[-16   1  -7   4  -6  -3  -1   2   3 -18  -2  17  -1  13  -1 -18  -2  -1
   2   4   1   2  -1   9  -4   4 -16   2  -3   1   1  -4   3   4   9   6
  -1  15] => (88) & (44)
[  4  15 -13   0   0   6  -1  15   7  -8   2  17  -4   5   1 -11   6   2
   4  -4  -1  11  -8   3  10   1  -4   9   0   5   3  -1   4   0  -3  -6
   1   0] => (77) & (46)
[ -7 -14  -5  -1  25   6   4  16   7  -3   6  16  -2   2   2   2   7  -4
  -3   2  -2  20   0 -13  -1   7  -4   1  -1  -6  -7  -3   4   5   6   4
  -1   8] => (88) & (44)
[ -8   9  -9   3  -2   7   0  24   5 -17  -2   3  -2   3  -3  -2  -5  12
  -7  -4 -12   8  -7   4  11  -1  -5   6  -6   0   2  -4  -3   5  -2   5
  -3   2] => (76) & (44)
[-7 -9 -9 -2 21  7  1 16  7 -2 -6  2 -5  1  2  6 12 -7  0 -8 -1 11 -3 -4
 -8  0 -2 -1  2  0 -8 -3  8  5 -2 10 -3  6] => (77) & (46)
[ 12 -13  -1  -1  16  -1   0   3  -1  14   0 -12  -2  -3   4  11   1  -8
   5  -7   1   5   6 -11  -5  -3   4  -5   0  -1  -1   0   5  -1 -10   8
  -1  -3] => (80) & (46)
[-5  0 -3  1 10  2  4  5  5 -2  4 27 -5  7 -3 -7 13  2 -1  1 -4  5 -2 -3
 -4  6  5  1  1  3 -4  0  2  4 11 -7 -2  4] => (88) & (50)
[ -2  -7 -15   6  20   6   4  13   6   2  -1   3  -6   2   2   3  18  -4
   4  -9  -2  15   5  -6  -9 -12  -7   0   0   2  -4  -2  12   4  -9   5
  -4   3] => (88) & (46)
[ -3  -8   6  -4  18   2  -6   8  -1   6  -1 -26  -1 -10  -4  10  -7  -1
  -5  -9   4   2  16  -9   6   4   1  -3   2   6   6   2   3   3  -9   7
  -3  -6] => (80) & (44)
[-13 -12 -11   1   2  -3   1   6   4 -12  -2  19  -4  11   2   2   6  -3
   2   5  -1   3  -1   9  -9   0  -6   5  -5  -1  -3  -4   3   7   3   1
  -3  13] => (77) & (44)
[ -1 -16  -6  -1  17  -1  -3   5   0  14  -6 -25   2  -5   0  17   3  -5
   1 -10   2   6   5 -14   2  -1  -3  -2   2   5   1   3   2   1 -15  12
  -2  -3] => (80) & (46)
[  6  14  -7   6 -19   1   7  -6  -5  -8   3  10  39   5   0  -1  -1   6
  -1   7   0  -5 -21  14  12   0  -6  14 -11  -1  -2  -4  -4  -4   5  -7
   6   1] => (88) & (46)
[  1  25  -7   5 -32   2  -7  -4  -1 -21  -3  12   3   5   1  -3 -16   9
   1   4   3  -9 -12  18  21   2   0  13 -12  -8   1  -7  -9 -10  17 -13
  13   3] => (77) & (44)
[ -6  19 -10   4 -15   6   0   0   4 -15  -1  16  -1   3   0 -19  -9  -1
   8   4   0   0  -6  13  16  -1 -10   4  -3   6   5  -1   2   6   4   3
 -17  10] => (77) & (44)
[-14  28  13   0 -29   2  -3   1   1 -20  -8 -15  -1   3  -4   6 -18   7
  -2  -2  -4  -9  -5  14  15  -1   4   6  -4   0   9  -1 -11  -7   0  -3
   4   4] => (80) & (44)
[  7   3   3  -1   7  -1  -5  -3  -7   7  -6 -21   5  -7  -3  11  -7   3
   1  -6   2  -1   0  -8  14  -1  -4   2   3   0   7   1  -3  -7  -9   5
   3  -8] => (80) & (46)
[ -6  -8 -13   6  12   9   2   6   4   2   1  10  -6   6   7   2   8   8
   2  -1  -1  12  -8  -4  -2  -1  -7   0  -4   3  -3  -4   4   1  -3   2
   0   1] => (77) & (46)
[ -2  26   7   0 -12  -3  -4   5  -2 -15  -3 -14  -3   0  -3   6   1   6
  -3   2   1  -6  -2   5  17   2   3   6  -4  -6   6  -8 -12  -7   2   2
   7   5] => (80) & (44)
[  2 -15  -4   4  11   2  -1  19   0 -13   8  18  -3   7  11  11   7  -1
  -1   3  -7   7 -13   0   3  12  -3  12 -13 -13  -7  -2   0   2  10   1
   7   9] => (77) & (46)
[ 7 -3 12 -2 12  6 -3 18  7  0  5  5 -1  0  1  8 -4  4 -2 -5 -6  7 -3 -8
 11  3  4  1 -2  1 -2 -3 -5 -4  2 -8  4 -8] => (77) & (50)
[  0  19  -6   0  -2  -3   6  33   4 -18  -4  10  -3  12   0  -7   9   3
   1 -14  -7   7 -13   6   4   3   2  13  -1  -4  -3  -2  -2  -4   0 -10
  -4   3] => (77) & (46)
[  1   5   8  -3 -14   2  -4 -15  -4  12  -1 -20   5  -6  -4  -5 -10   0
   2  -6   5  -9   5   4   3 -10   0  -5   6  14   9   0  -2   0 -14   1
   2  -7] => (80) & (50)
[  4  25  -5   1 -19   3  -4   3  -3  -7  -5 -13   0  -5 -12   8 -20   8
  -2 -12   1  -4  -6   8  18  -4   5   3   0   2  10  -4  -7  -4  -6 -10
   6  -7] => (80) & (44)
[  3 -13  14  -5  15   1  -8   2   3  10   6 -13   1  -8   2  22 -10  -5
  -5  -4   7   6   9 -16  12   7   7   3  -4  -5   2   0   2  -8   2  -1
   7 -11] => (80) & (44)
[  7  18  -3   6 -28   4   0  -4  -4 -18  -6   9   3   9   0   1   2   9
   0   9  -3  -6 -26  22  13  -3  -8  11 -11  -7  -2  -2  -3  -8   3  -1
   4   6] => (77) & (46)
[  2 -10 -10   3   9   0  -1   1   0   4   1  -1   0   0   0   0   7  -1
  10  -1   2   1  -6  -4  -2   5 -11   3  -2   4  -2  -2   6   4  -7  11
   1  -2] => (88) & (46)
[-6 -4 -4  2 -6  5  1  0  0 -6  1 10 -4  7 -1 -5 -3  2  4  3  1  0  0  7
  2 -5 -1  1 -2  1  0 -3  1  3  5  5  0  1] => (77) & (44)
[ -6   0  -4   0  -5   0   4   2  -1 -12  -1  24  -4   8   3  -9   2   1
   1   6   3   1  -2  13  -1   0   0   2  -4  -1  -2  -5   1   0   9  -1
   0  10] => (88) & (44)
[ -5   5 -12   2   2   6   2  19   0 -13   0  20  -8   6   2  -6   7   3
   2   7  -7  11 -14   8   3  -3  15  13  -7   0  -3  -7   2   1   0  -3
   2   9] => (77) & (46)
[  8   4   2   0   4   3  -5  13   2   6  -2 -11   2  -5  -9  30  -6  -1
  -4  -7   6   9 -12  -5  16   2  -8   2  -1  -8   1  -3  -2  -5 -10   0
   5  -9] => (80) & (46)
[-10  18 -11   3  -4   8   5  10  10 -13  -4  25 -10   5   0  -9   8   4
   2 -14   1  11  -6   7   2  -3   1   6   0   7   5  -8  -3   0  -2 -14
  -2   3] => (77) & (44)
[ -1  -3 -15  20   5   1   2   3   3  -5   0  18  -4   8   4  -7  13   1
   4   3   3   8 -13   7  -4  -2  -9   4  -4   1  -8  -2   5   4   3   3
  -4   0] => (88) & (46)
[ -5 -20   1  -7  24   4   1   5  -7  14  -2 -21   4  -5   4   4 -12 -10
   2 -10   6   7   7 -18   6   2  -7  -9   7   7   3  -1   6   7 -11  19
  -2  -6] => (80) & (44)
[  1  14  12   1  -6   1 -12   9   0  -3  -3 -12  -2 -10   1  18 -10   7
  -5  -9  -1   7  -6  -2  17   5   7  -1   6  -1   7  -3  -5  -7  -8 -11
   7  -7] => (80) & (44)
[-13  25 -11   6 -20   4  -3  14   6 -35  -1  35  -9  19  -2 -16   1   6
   1   5  -2   3 -21  25   9   2   2  14  -9  -4  -3 -11  -4  -4  18 -14
   6  15] => (77) & (44)
[ -2  -1 -11   4 -15  -2   3 -25  -4   2  -2  13  -1   0  -3  -7  -1  -2
   8  12   3  -6 -14  15   5  -1 -12   3  -7   1   1   0   0   1   3   7
   0  10] => (88) & (46)
[-13   2  -8   2  12   7  -2  21  12  -4  -3   3  -9 -15   1  -3   5  -5
  -3 -14  -2  12   4   1  -1   1   4  -6  -6   8  -2  -2   7   2  -2   3
  -1  10] => (77) & (44)
[ -2 -24  -9   7  10  -3  -6  -3   1  -1  -3   8  -4   1   3   2   4  -5
   4   4   3   6   0   3   1   5  -7  -1  -3   3   3   1  11   7   4  14
  -2  11] => (77) & (44)
[  5 -14   1  -3  28   3  -3   5  -3  20  -2 -28   2  -7   1  11  -6  -3
   2 -11   7   7  11 -18   6   8 -10  -9   2   7  10   4  -1   3 -15  17
  -1  -5] => (80) & (46)
[  4 -10  -1   1  12   8  -2  12   1   1   0  -4  -4  -2   6  15   8   0
   0 -10  -2  11 -11  -5   3   2  -2   2  -5  -4  -4  -4   6   1  -5   1
   3  -1] => (77) & (46)

[  0   4  10 -10   1 -15  -8   0  -6  -3 -30   0  -5   2   6  -8  -1   3
  -6   5 -12   1  -5   0   2 -10 -17   4   9 -20   0   8   4  -2 -10   1
   1   6] => (13) & (214)
[  0   1  -8  -1 -12   2  -3  -5   8  -1  11   4  -6   2  -1   1   4  -3
  -3   3  -4  13   1  11   3  -5  -4   4   6   5   2   1  14   0   4   2
  -2   8] => (13) & (211)
[ -1   1 -16   2  -2   3  -5  -1   5  -5   1   0 -16 -13  -1   1   9  -1
  -2  10  -1   9  -8  -4  -9  -5  -7  11   2   2  -1   0  -4   3  -2   0
   7   2] => (11) & (211)
[  0  -2 -20  -1  -2  10  -6   3  11  -4   3   2 -20 -11  -9   4   9   0
  -3   3  -3  13   0  -7  -4   1  -8  12  -1   8  -2   0  -7   2  -6   1
   6   6] => (11) & (211)
[  1   3 -12   1   2  11   1  -2   4  -4  18   0 -12  -7  -1   6   5   2
  -1  -1   8   5   2  -3  -4   0   4  -1  -7  15  -2  -2  -8   2   6  -1
   3   2] => (11) & (215)
[  1   0 -19  -1  -3  10   1  10   4   4  18   1 -11  -3  -6   8   5   1
   8  -1   3   6   5  -4  -4   7   1   6  -4   9  -4  -5  -3   1  -4   4
   6   5] => (11) & (211)
[ -4  -6  11  -7  -6 -18  -4   7   7  -1 -39   0   0  -3   3  -7   0  -5
   0  10 -18  -2 -13  -8   3  -2 -11  18   7 -19   6   6   2  -5 -15  -6
   0  -1] => (6) & (216)
[ -2   0  -8  -5 -18  -1  -6   2  12  -1  -1   0 -14  -5  -1   2   5  -4
  -1   8 -10  16  -4   5   3   1 -11  15   8  -3   0  -1  14  -4  -7  10
   2  13] => (13) & (211)
[ -3  -6   2 -12 -15 -25  -8   6   6  -4 -39   1 -19 -11   4 -10   6  -4
 -10  21 -27  13 -19  -6   3 -17 -31  35  24 -24   6  14   4  -9 -17   0
   6   7] => (13) & (214)
[ -5  -6 -15  -4 -21  -6  -8  -1  13  -7 -15   3 -23  -8   4  -1   9  -5
 -10  17 -16  24 -13   4   2  -9 -21  26  17  -7   4   9  14  -8  -5   4
  -1  10] => (13) & (211)
[ -1   4   2  -9   5 -17  -8   4  -9  -2 -28   0 -11  -7   3  -3   0   4
   0   0  -8  -8  -5 -10  -5  -4 -17   6   3 -19  -7   1 -13   2 -19  -6
   7  -5] => (11) & (214)
[ -1  17  13  -6  -3 -10  -3  -4   0   0 -19  -3   1   5   4  -7  -5   1
  -2   2  -7  -2  -1   7   6  -5  -9   3   5 -13   3   7  11  -3  -4   1
  -4  -1] => (13) & (216)
[  3   7  -1 -10  11 -17  -8   8  -6  -2 -36   1 -12 -11   5  -3   0   0
  -3   3 -10  -2  -6 -13  -4  -4 -21   9   4 -19  -2   2 -15  -1 -22  -5
   4   0] => (11) & (214)
[ -2   1  -7  -1 -12   4   6   1  11  -2  10   0  -4   4  -3   6   2  -1
  -1   5  -3  10   2   9   3   7   1   3   2   5  -2  -1  13  -2   2   6
  -1   5] => (13) & (220)
[ -3   0 -26  -2 -11   0  -7   9  14  -7 -12   4 -30 -18  -2   7  16  -1
  -7  15  -6  20 -13  -9  -2 -10 -20  33   6   2   2   1  -2   0 -12   1
  11  10] => (11) & (211)
[ -1  -6  -3   0 -17   2   0   3  13   1   3   1  -4   5   2  -1   2  -9
   1   7  -4  14  -2   3   4   1   1  11   8   2   8   4  17  -5   4   6
  -2   8] => (13) & (211)
[  1  -5  -8  -6 -20  -4  -5  -2  11  -3 -14   0 -15  -2   2   0   7  -2
  -8  13 -17  21 -12   3   3  -6 -14  16  13  -5   3   5  15  -4  -5   6
   3  10] => (13) & (211)
[  3   6   1   1   8  -4  -3   2  -9  -1  -8   1   0  -2   1  -1  -2   3
   0  -2   4  -7  -1  -6  -4  -2  -2  -3  -3  -7  -3  -1 -11   3  -4  -2
   2  -4] => (11) & (216)
[  0   1 -21   2  -4   6  -4   2   5  -5   5   3 -18 -10  -5   7  10  -2
  -4   3  -1  12  -6  -5  -3  -4  -8  10   1   6  -4   0  -2   1  -3   0
  -1   7] => (11) & (211)
[ -2   5 -11  -1 -15   4   0   0   3  -1  15   4  -5   7  -1   3   0  -3
  -2   1  -3  10 -11   6   3   5   0   4   1   1  -3  -2  17  -2  -4  10
   0   8] => (13) & (211)
[ -4  -5  -3   2 -10   0  -2  -2   7  -1   0   2  -4   0   0   4   1  -1
  -4   6  -3  12  -8   4   3  -4  -5   9   3  -1   2  -2  12  -4   1   5
  -1   4] => (13) & (211)
[ -3  -7  -9   1 -18   1  -1  -2  12  -1   1   1  -9  -1   0   3   7  -5
  -9   8 -10  17  -4   6   2  -2  -6  15   7   4   6   5  14  -4   5  10
  -1  11] => (13) & (211)
[  1   4 -11   4   4  15   3   1  -3  -1  29   2   1   3  -5   8   1   3
   5  -7  10   0   8  -2  -3   7  15  -7  -9  14  -4  -5  -5   4   4   4
   2  -2] => (11) & (211)
[  0   1 -14 -13  -6 -20 -11   6   6  -7 -39   4 -30 -20   3  -4  10  -1
 -12  14 -19  10 -18 -15  -8 -14 -30  28  12 -18  -2   7  -8  -4 -21  -6
  17   7] => (11) & (216)
[  6  10   4  -7   9 -12  -2   2 -12   0 -17   2  -5  -5   3  -5  -1   2
   2   3  -2 -10  -4 -10  -1  -2 -14  -3   2 -15  -4   1 -13   4 -12  -6
   6  -2] => (11) & (214)
[ -1   1 -17   2   0   9  -1   2   5  -2   7   2 -14  -7  -3  11   6  -1
  -6   0   1  12  -1  -3  -5   0  -3   9   0   8   0  -2  -1   1   0   1
   4   6] => (11) & (211)
[ 1 -9  5  3 -8  9  7  2  8  5 15 -1 14 10 -1  1 -2 -5  4 -5  2  0  6  6
  5  9 16 -4 -5 11  2 -2 12 -3 10  5 -9 -1] => (6) & (211)
[  0   3 -17   3   0  14   0  -1   1  -2  23   1  -5  -5  -5   8   6   1
   1  -3   9   9   3  -4  -5   4   3   0  -8  13  -4  -4  -6   3   3   0
   3   6] => (11) & (211)
[  0  -1 -23   4   0   8   0   1   9   0  12   1 -10  -8   0   7   9   0
  -2   3   3   8  -1   2  -7  -2   0   5  -2  14  -2  -1  -7   1   7  -2
   5   1] => (11) & (215)
[  4   6  13  -6  -3  -8  -3  -3  -5  -4  -7   0   6   8   1  -6  -3  -2
  -1   1  -6  -3   2   4   6   0  -6  -6   5 -15  -1   3   6  -2  -4   2
  -3   1] => (13) & (214)
[ -2  -4 -10  -1 -16   8  -2  -4   9   0  19   2  -5   5  -3   0   2  -3
  -4   5  -2  18   1  11   4   2  -3   8   4   8   2   0  19  -3   3  10
  -4   7] => (13) & (211)
[ -2 -10  13  -6  -7 -13   0   7   9   1 -36   1   6   3   4  -8  -3  -2
  -1   8 -16   3 -10  -5   4   2  -6  12   7 -19   2   5   4  -8 -10   0
   4  -1] => (6) & (216)
[ -4 -16  -2   5 -12   4   2   0  16   4  -3  -1   1   3   0  -2   4  -5
  -4   8  -6  12  -7   6   4  -1   6  11   3  10   7   2   9  -8   9   1
  -4   2] => (6) & (220)
[ -1   0 -21   7   3   8   8  -4   3  -1  16  -2  -9  -8  -4   7   4   2
   1  -2  10   4  -1  -1   0  -3   4   1  -2  12   0  -2  -7   3   4  -3
   0  -1] => (11) & (215)
[ -1   1   3   2   2  -1  -5  -1   3  -3  -3  -6 -11 -10  -5   2   6   4
  -3   4  -1   5  -2  -2  -5  -9  -5   6  -1   2  -1  -1  -6   2  -2  -2
   5   4] => (11) & (211)
[ -5 -15 -21   3 -22  10   4   8  25  -5   4   2 -15  -4  -4   7   8  -8
  -5  12  -7  28 -10   0   2   1  -2  27   1  13   2   1  12  -8  -1   6
   5  11] => (6) & (211)
[-3 -4 -2  3 -8  6  0 -4  8 -1 22  1 -4  2 -4 -2  5 -1 -3  3 -1 11  0  6
  2 -2  1  4 -1 10  2  2 11 -2  8  3 -2  6] => (13) & (211)
[  1   3 -12   7   3   6   0  -2   0  -3  12   1 -10  -6  -5   6   6  -1
   1   3   5   3   0  -4  -5   0   0   0  -4   8  -4  -3  -5   5   7  -2
   4   1] => (11) & (211)
[ -3   1 -21   1  -4   6  -4   3   5  -3   0   5 -17 -15  -1   5  11   0
  -2   6  -4  13 -12  -7  -2  -4  -9  11   2   4  -3   1  -4   1  -5   1
   9   6] => (11) & (211)
[  2   5  14  -6   5  -4   2  -1  -8   1   2   2  15  16   1  -2  -8   1
   9  -7   4 -12   9   3   3  12  10 -16  -1  -5  -1  -3   4  -2  -1   2
  -5  -2] => (13) & (216)
[ -7  -2  -2   0 -12   5  -2  -5   4   4  11   0  -2   5  -2   0   4  -3
  -3   5  -6  12  -5  11   4  -3  -7   3   4   4   2  -4  18  -4   7  -6
  -4   5] => (13) & (215)
[ -5  -6 -17  -2 -15   2  -4  -3  17  -1  -1   1 -20  -4  -6   0   8  -8
 -10  15 -11  30 -10   5   4  -8 -14  23   9   2   5   7  18  -6  -1   5
   4  12] => (13) & (215)
[ -4  -8 -10  -1 -20  -1  -4   1  15  -3  -6   2 -15  -4   0   1   7  -4
  -7  11  -9  17 -10   1   2  -6 -10  21   9   1   4   1  13  -4  -2   3
   4   7] => (13) & (211)
[ -3 -16  -4   1 -15   4  -1   5  20  -3  -6  -3   0   0  -1   1   6  -5
  -3   9 -11  13  -7  -2   6   1   4  18   6   6   4   7   9  -4   2   3
  -1   5] => (6) & (211)
[-2  1  2  0 -8  7  4 -3  2  2 18 -1  6 13 -1  1 -4 -5  2 -2  1  4  8  9
  4  7  7 -6  1  7 -1 -1 16 -2  4  6 -7  5] => (13) & (215)
[ -3  -6  -7   3 -19   7   0   0   7   0  16   1  -7   3  -2   0   1  -3
  -4   0  -3  13  -3   7   3   2   3   6   2   9   5   2  15  -3   8   8
  -2   6] => (13) & (215)
